Below is a small trained network, with its code and all its weights. Each question gives an input and a class and asks what happens when units are switched off, that is, made to give their printed mean instead of their output.

import numpy as np


def w(rows, s, z=0):
    codes = np.array(rows[::2]) - 128.0
    scale = np.full(codes.shape[1], s)
    scale[-1] = z or s
    return codes * scale


def f(y):
    return np.maximum(y, 0)


def log_softmax(a):
    a = a - a.max(-1, keepdims=True)
    return a - np.log(np.exp(a).sum(-1, keepdims=True))


def net(x, mask):
    res = np.array(x, float).reshape(1, 5) / 4 @ E
    y = f(res @ A[0][:, :-1].T + A[0][:, -1])
    res = res + np.where(mask, y, B[0][:, -1]) @ B[0][:, :-1]
    return log_softmax(res[-1] @ U[:, :-1].T + U[:, -1])


A, B = {}, {}
E = w([
[146,119,124,145,151,115],'x0',
[67,170,122,196,10,19],'x1',
[110,137,137,115,105,145],'x2',
[147,200,244,11,142,64],'x3',
[2,208,118,95,228,102],'x4',
],0.0084)
A[0] = w([
[180,160,142,92,122,55,124],'N0',
[75,136,136,147,182,100,123],'N1',
[102,166,76,208,131,143,39],'N2',
[76,154,127,227,74,30,149],'N3',
[105,103,65,198,136,149,55],'N4',
[90,113,93,120,93,192,19],'N5',
[128,167,113,166,102,64,76],'N6',
[96,157,70,75,163,158,176],'N7',
[60,148,94,129,215,103,127],'N8',
[215,59,133,78,76,185,143],'N9',
[174,115,136,130,96,153,138],'N10',
[180,90,146,156,104,104,174],'N11',
[108,164,162,195,80,88,143],'N12',
[119,160,234,95,140,125,102],'N13',
[170,97,144,97,250,251,196],'N14',
[107,144,103,114,192,121,113],'N15',
[194,89,142,147,104,103,156],'N16',
[156,167,201,80,97,122,29],'N17',
[186,96,104,159,183,71,55],'N18',
[100,174,127,101,66,64,18],'N19',
[137,144,106,35,144,90,80],'N20',
[223,73,156,97,53,138,89],'N21',
[162,133,196,103,161,49,1],'N22',
[116,146,48,180,146,160,57],'N23',
],0.011,0.00092)
B[0] = w([
[148,47,229,228,108,246,178],'N0',
[32,183,136,137,126,71,171],'N1',
[103,42,110,177,88,156,186],'N2',
[237,129,28,69,200,134,247],'N3',
[108,104,208,197,76,152,194],'N4',
[154,68,173,184,156,138,158],'N5',
[182,79,68,58,210,99,185],'N6',
[116,221,151,86,161,99,171],'N7',
[69,215,118,174,69,82,193],'N8',
[39,174,97,98,110,49,207],'N9',
[71,173,124,145,108,101,163],'N10',
[14,168,144,61,54,55,170],'N11',
[255,135,64,47,190,104,197],'N12',
[170,53,153,182,151,203,198],'N13',
[192,42,40,30,232,112,252],'N14',
[89,190,129,82,102,140,167],'N15',
[72,214,118,139,124,112,173],'N16',
[125,114,179,148,123,132,189],'N17',
[114,138,171,118,176,131,150],'N18',
[161,109,91,157,200,140,192],'N19',
[93,78,144,176,112,147,177],'N20',
[24,187,107,154,211,93,204],'N21',
[109,91,167,230,124,107,187],'N22',
[105,92,211,178,107,189,183],'N23',
],0.0055,0.014)
U = w([
[226,121,46,41,162,114,254],'0',
[91,254,96,123,127,77,86],'1',
[163,53,160,209,116,179,16],'2',
],0.011,0.00093)

Each question gives the input, the list of numbers given to net, and the class t.
The units are the neurons (one row each of A and B). Each row of codes is followed by its name. A weight is (code - 128) times the scale printed after its matrix; where a second scale follows, it is the last column's (A, B and U).
mask holds one flag per neuron, in row order. A switched-off neuron (its flag False) gives its mean, the last column of its row in B, instead of its output. The means were averaged over made-up inputs and are rounded, as every weight is.
A unit's drop is (log p(t) with every unit on - log p(t) with that unit switched off) / (log p(t) with every unit on - log p(t) with every unit switched off).
The circuit of an input: a set's keep is (log p(t) with only the set's units on - log p(t) with every unit switched off) / (log p(t) with every unit on - log p(t) with every unit switched off). Starting from the 12 units with the biggest drops (on a tie, the unit counted first), units are removed one at a time, each time the one whose removal leaves the highest keep (on an exact tie, the one counted first), for as long as the keep stays at least 0.8.
units of the circuit, in order: the units of the circuit, biggest drop first
k most important neurons: the k neurons with the biggest drops, biggest first
drop when u is switched off: that unit's drop, to one decimal
input [0,6,5,-5,5], class 0: units of the circuit, in order -> [N3]
input [-8,-5,-3,0,-6], class 1: units of the circuit, in order -> [N9; N21]
input [1,-6,-1,3,7], class 1: 3 most important neurons -> [N8; N3; N1]
input [4,8,6,-8,7], class 0: 2 most important neurons -> [N3; N12]
input [4,-5,3,-7,7], class 1: 2 most important neurons -> [N8; N7]
input [-7,5,-5,-4,0], class 0: 3 most important neurons -> [N3; N12; N0]
input [2,6,-4,8,-8], class 1: 4 most important neurons -> [N21; N11; N16; N14]
input [-2,-5,-2,-6,-7], class 1: 2 most important neurons -> [N9; N21]
input [4,-5,-1,7,-1], class 2: drop when N22 is switched off -> 0.1
input [1,3,5,-6,4], class 2: drop when N23 is switched off -> 0.2
input [-1,2,-6,6,-6], class 1: drop when N16 is switched off -> 0.3
